Here is a tiny trained network, its code and every weight. The questions are about switching its units off for an input and a target symbol, where a switched-off unit gives its printed mean instead of its output.

import numpy as np


def w(rows, s, z=0):
    codes = np.array(rows[::2]) - 128.0
    scale = np.full(codes.shape[1], s)
    scale[-1] = z or s
    return codes * scale


def softmax(a):
    e = np.exp(a - a.max(-1, keepdims=True))
    return e / e.sum(-1, keepdims=True)


def log_softmax(a):
    a = a - a.max(-1, keepdims=True)
    return a - np.log(np.exp(a).sum(-1, keepdims=True))


def net(x, mask):
    ids = ['ΔΞεστω'.index(c) for c in x.split()]
    T = len(ids)
    res = E[ids] + P[:T]
    u = 0
    for l in range(3):
        r = res
        for j in range(2):
            rows = slice(4 * j, 4 * j + 4)
            q, k, v = (r @ M[l][rows].T for M in (Q, K, V))
            z = softmax(np.where(np.tri(T) > 0, q @ k.T / 4**0.5, -1e9)) @ v
            o = O[l][rows]
            res = res + np.where(mask[u + j], z, o[:, -1]) @ o[:, :-1]
        u += 2
    return log_softmax(res[-1] @ U[:, :-1].T + U[:, -1])


Q, K, V, O = {}, {}, {}, {}
E = w([
[64,158,108,138,151,152],'Δ',
[30,135,145,116,42,133],'Ξ',
[172,131,81,44,166,55],'ε',
[85,76,142,254,87,106],'σ',
[112,45,145,96,167,182],'τ',
[104,207,219,224,123,131],'ω',
],0.0056)
P = w([
[193,142,99,107,102,205],'0',
[35,145,134,107,156,127],'1',
[62,152,159,122,153,81],'2',
[90,137,172,126,148,58],'3',
[110,135,185,126,139,41],'4',
[117,136,175,128,134,26],'5',
[124,125,181,120,116,4],'6',
],0.0041)
Q[0] = w([
[193,102,13,73,158,150],'L0H0',
[227,160,78,148,62,213],'L0H0',
[126,172,67,162,236,40],'L0H0',
[138,141,103,216,151,254],'L0H0',
[67,108,81,136,185,143],'L0H1',
[171,93,161,141,139,195],'L0H1',
[176,58,86,208,102,248],'L0H1',
[89,92,52,115,158,76],'L0H1',
],0.02)
K[0] = w([
[5,107,163,175,152,115],'L0H0',
[114,89,214,206,147,228],'L0H0',
[85,129,239,71,45,47],'L0H0',
[135,129,141,185,23,227],'L0H0',
[127,84,220,156,100,161],'L0H1',
[123,121,142,78,133,41],'L0H1',
[63,208,212,85,204,5],'L0H1',
[165,193,211,156,92,173],'L0H1',
],0.019)
V[0] = w([
[183,107,63,91,105,112],'L0H0',
[88,103,103,246,91,145],'L0H0',
[141,68,183,193,229,100],'L0H0',
[214,237,128,138,148,179],'L0H0',
[113,117,119,144,164,45],'L0H1',
[191,64,141,133,80,54],'L0H1',
[129,107,153,113,110,73],'L0H1',
[77,132,164,83,77,100],'L0H1',
],0.013)
O[0] = w([
[152,104,79,178,171,122,130],'L0H0',
[166,99,147,129,10,181,4],'L0H0',
[152,70,199,64,145,58,120],'L0H0',
[100,88,204,194,182,225,35],'L0H0',
[108,76,65,176,120,84,36],'L0H1',
[161,75,105,169,148,167,31],'L0H1',
[114,88,125,148,148,131,73],'L0H1',
[57,77,193,130,167,130,146],'L0H1',
],0.011,0.0016)
Q[1] = w([
[184,83,171,97,75,191],'L1H0',
[101,170,180,119,127,149],'L1H0',
[162,163,142,201,174,137],'L1H0',
[202,108,135,227,115,83],'L1H0',
[145,124,117,114,154,96],'L1H1',
[95,187,143,142,142,123],'L1H1',
[165,169,135,91,194,130],'L1H1',
[131,109,114,145,251,80],'L1H1',
],0.022)
K[1] = w([
[68,134,166,143,143,41],'L1H0',
[122,179,163,109,170,149],'L1H0',
[151,159,152,182,82,173],'L1H0',
[108,125,70,250,146,154],'L1H0',
[164,101,107,122,166,88],'L1H1',
[120,192,86,117,115,118],'L1H1',
[121,102,55,83,167,72],'L1H1',
[174,102,78,56,141,113],'L1H1',
],0.022)
V[1] = w([
[8,158,119,175,150,116],'L1H0',
[124,178,226,231,133,20],'L1H0',
[90,117,92,120,122,173],'L1H0',
[101,133,75,189,32,91],'L1H0',
[195,112,85,212,179,159],'L1H1',
[158,204,144,198,48,70],'L1H1',
[109,117,184,190,136,117],'L1H1',
[56,194,124,155,122,125],'L1H1',
],0.015)
O[1] = w([
[112,85,158,55,127,42,119],'L1H0',
[214,112,4,60,118,44,35],'L1H0',
[100,113,181,119,145,147,171],'L1H0',
[175,159,107,77,249,113,81],'L1H0',
[29,121,65,97,113,153,15],'L1H1',
[88,166,181,174,41,137,180],'L1H1',
[88,122,172,174,158,151,98],'L1H1',
[152,170,110,182,132,177,254],'L1H1',
],0.012,0.0043)
Q[2] = w([
[114,132,82,136,168,89],'L2H0',
[63,15,134,114,154,155],'L2H0',
[162,124,89,125,223,142],'L2H0',
[78,88,91,167,104,119],'L2H0',
[182,168,138,170,108,183],'L2H1',
[201,95,15,71,150,132],'L2H1',
[150,75,146,132,154,72],'L2H1',
[125,85,121,135,249,112],'L2H1',
],0.019)
K[2] = w([
[143,180,177,159,130,143],'L2H0',
[206,184,76,125,192,141],'L2H0',
[97,200,189,175,136,232],'L2H0',
[189,127,83,125,112,83],'L2H0',
[171,253,180,155,180,100],'L2H1',
[251,115,29,73,106,156],'L2H1',
[66,122,79,52,104,152],'L2H1',
[76,70,73,86,214,202],'L2H1',
],0.017)
V[2] = w([
[147,132,121,127,197,107],'L2H0',
[123,117,69,139,131,80],'L2H0',
[94,126,155,184,199,177],'L2H0',
[192,86,153,154,98,49],'L2H0',
[98,134,151,253,106,212],'L2H1',
[106,134,87,190,104,209],'L2H1',
[178,134,151,37,164,26],'L2H1',
[127,182,118,156,152,21],'L2H1',
],0.0056)
O[2] = w([
[69,127,176,130,132,118,82],'L2H0',
[77,226,133,102,132,98,65],'L2H0',
[103,46,147,125,80,87,182],'L2H0',
[153,218,196,163,158,138,94],'L2H0',
[134,208,123,90,197,65,247],'L2H1',
[141,226,136,113,116,110,178],'L2H1',
[137,2,136,138,116,204,38],'L2H1',
[148,91,58,135,170,137,106],'L2H1',
],0.0046,0.014)
U = w([
[99,169,211,223,53,231,254],'Δ',
[189,158,132,60,156,3,153],'Ξ',
[197,92,76,124,67,79,122],'ε',
[56,143,88,87,94,115,82],'σ',
[117,86,197,126,148,155,24],'τ',
[148,166,89,149,197,201,40],'ω',
],0.0032,0.0051)

Each question gives the input, a string of symbols that net reads in full, and the target symbol t.
The units are the heads (4 rows each of Q, K, V and O). Each row of codes is followed by its name. A weight is (code - 128) times the scale printed after its matrix; where a second scale follows, it is the last column's (O and U).
mask holds one flag per head, layer by layer. A switched-off head (its flag False) gives its mean, the last column of its rows in O, instead of its output. The means were averaged over made-up inputs and are rounded, as every weight is.
A unit's drop is (log p(t) with every unit on - log p(t) with that unit switched off) / (log p(t) with every unit on - log p(t) with every unit switched off).
The circuit of an input: a set's keep is (log p(t) with only the set's units on - log p(t) with every unit switched off) / (log p(t) with every unit on - log p(t) with every unit switched off). Starting from all 6 units, units are removed one at a time, each time the one whose removal leaves the highest keep (on an exact tie, the one counted first), for as long as the keep stays at least 0.8.
circuit, biggest first: the units of the circuit, biggest drop first
unit that matters most: the unit with the biggest drop
which heads matter: for each layer, one digit per head in row order, 1 if its drop is at least 0.15 and else 0, layers parted by /
drop of u: that unit's drop, to one decimal
input Δ ε Δ ε ε σ, target Ξ: which heads matter	10 / 01 / 01
input σ σ Δ ω τ ε τ, target ω: which heads matter	10 / 10 / 00
input ω σ ε ω ω, target ε: circuit, biggest first	[L1H0, L2H1]
input ε σ τ τ Δ Δ ω, target σ: unit that matters most	L1H1
input Ξ σ Δ Ξ τ σ Ξ, target ε: circuit, biggest first	[L1H0, L2H1]
input ω τ ε, target ε: which heads matter	10 / 11 / 01
input Ξ σ ω ε Δ σ, target τ: circuit, biggest first	[L0H0, L2H1, L1H0]
input Δ σ ε Ξ, target Ξ: circuit, biggest first	[L1H1, L0H0, L2H1]
input σ Δ ε σ, target ω: circuit, biggest first	[L0H0, L1H0]
input ω ω ω τ ε τ Δ, target ε: which heads matter	10 / 11 / 01
input Δ Ξ ω ω ω ω, target ε: circuit, biggest first	[L1H0, L0H0, L2H1]
input ω σ ω Δ ω Δ ε, target ε: circuit, biggest first	[L2H1, L1H0]
input ε τ τ ω τ, target σ: which heads matter	10 / 01 / 00
input Ξ σ σ Ξ σ Ξ ε, target τ: unit that matters most	L2H1
input τ ω ω ε, target Δ: which heads matter	11 / 10 / 00
input ω Δ σ σ Ξ σ σ, target ε: which heads matter	01 / 10 / 01
input τ σ Ξ Ξ σ, target Ξ: which heads matter	11 / 11 / 01
input Ξ Ξ σ ε Ξ ω, target τ: drop of L0H0	0.7
input ω ε τ σ σ Ξ, target ε: drop of L0H0	1.5
input ε Δ σ, target σ: drop of L0H0	0.9
input σ σ σ, target ε: drop of L1H1	-0.1
input ε Δ Ξ, target σ: unit that matters most	L0H0
